W: -1.05; +0.97; -1.28; +5.85; -6.98; +1.71; +5.56; -7.81; -5.10; -3.54; -0.87
E: +2.78; -3.16; -3.49; +0.56; +4.87; -0.12; +5.49; -1.86; +5.83; -2.79; -5.90
J: -2.64; +3.33; +7.22; +0.29; +4.68; -2.65; +4.56; -2.61; +8.46; +3.48; -4.83
X: -0.32; +2.05; -3.27; -5.04; +3.66; +7.23; +0.59; -0.44; -5.11; +4.59; -4.13
len: -2.64; +3.33; +7.22; +0.29; +4.68; -2.65
6
len: -1.05; +0.97; -1.28; +5.85; -6.98
5
loc: -5.10
W, 9
len: +2.78; -3.16; -3.49; +0.56; +4.87; -0.12; +5.49; -1.86; +5.83; -2.79; -5.90
11
loc: +5.49
E, 7
loc: +7.23
X, 6
len: -1.05; +0.97; -1.28; +5.85; -6.98; +1.71
6

D: +2.12; +0.66; +2.72; -2.79; -2.00; -1.07; +3.01; -0.22; +1.12; +3.20; +2.83; -2.24
U: -1.04; -0.55; -2.72; +3.03; -0.17; -1.27; -1.60; +0.32; -2.43; -1.63; -1.49; +0.08
K: -1.06; +9.31; -1.82; +1.64; -8.05; -0.52; -3.11; -7.83; +3.55; -3.45; -2.51; -6.80
A: -1.04; -0.55; -2.72; +3.03; -0.17; -1.27; -1.60; +0.32; +0.03; -1.63; -1.49; +0.08
B: -2.53; -0.11; -2.88; +3.17; +1.83; -2.86; -3.70; -0.90; -0.91; -3.60; -3.43; +2.09
G: +1.40; +1.45; +0.15; -0.04; -3.97; +1.69; +1.56; -0.82; +2.08; +1.71; +1.50; -3.88
loc: -1.06
K, 1
len: +2.12; +0.66; +2.72; -2.79; -2.00; -1.07; +3.01; -0.22; +1.12; +3.20
10
len: -2.53; -0.11
2
len: -1.06; +9.31; -1.82; +1.64; -8.05; -0.52; -3.11
7
len: -1.06; +9.31; -1.82; +1.64; -8.05; -0.52; -3.11; -7.83; +3.55; -3.45
10

biz: -6.73; -0.54; -2.59; -3.52; -0.20; +4.91; -1.86; +3.10; +1.37; -1.53; -0.69; +0.67; +0.97; +2.64; +1.81; +2.36; +0.17; -1.14; -1.02; +3.88; -1.68
Gize: -2.20; +3.73; +4.91; -3.21; -4.73; -0.28; -1.64; -4.33; +4.94; +1.17; -1.30; +1.94; -8.94; -7.34; -3.57; -0.27; +2.74; -7.81; +2.43; +0.45; -0.36
sut: -6.15; +2.50; +6.68; -6.64; +1.13; +4.41; +1.33; -1.40; -8.04; -3.91; -1.69; +0.39; -2.52; +1.03; -2.98; -5.37; -1.24; -6.33; +4.80; -6.26; -2.71
nuvo: -9.42; +0.96; -1.35; -7.39; -1.95; +6.16; -5.74; +5.82; +3.23; -0.41; -0.16; +1.32; +3.67; +1.00; -0.58; +7.07; +0.39; +5.24; +0.95; +1.59; -6.11
bif: -8.36; +4.35; +7.68; -5.22; -1.32; -1.01; +3.29; -1.38; +0.27; -2.17; -2.98; -3.41; -4.68; -3.64; -1.02; -6.60; -2.22; -0.41; +2.21; -2.67; -0.79
Lili: +0.32; +0.03; +1.45; +2.80; +0.71; -0.38; -0.89; -2.52; -0.24; -3.62; -3.94; -0.40; +1.88; +3.58; +0.89; -0.83; -1.42; +0.94; +3.04; +1.24; -3.09
len: -6.15; +2.50; +6.68; -6.64; +1.13; +4.41; +1.33; -1.40; -8.04; -3.91; -1.69; +0.39; -2.52; +1.03; -2.98; -5.37; -1.24; -6.33; +4.80; -6.26; -2.71
21
len: -8.36; +4.35; +7.68; -5.22; -1.32; -1.01; +3.29; -1.38; +0.27; -2.17; -2.98; -3.41; -4.68; -3.64; -1.02; -6.60; -2.22; -0.41; +2.21; -2.67; -0.79
21
loc: -3.41
bif, 12

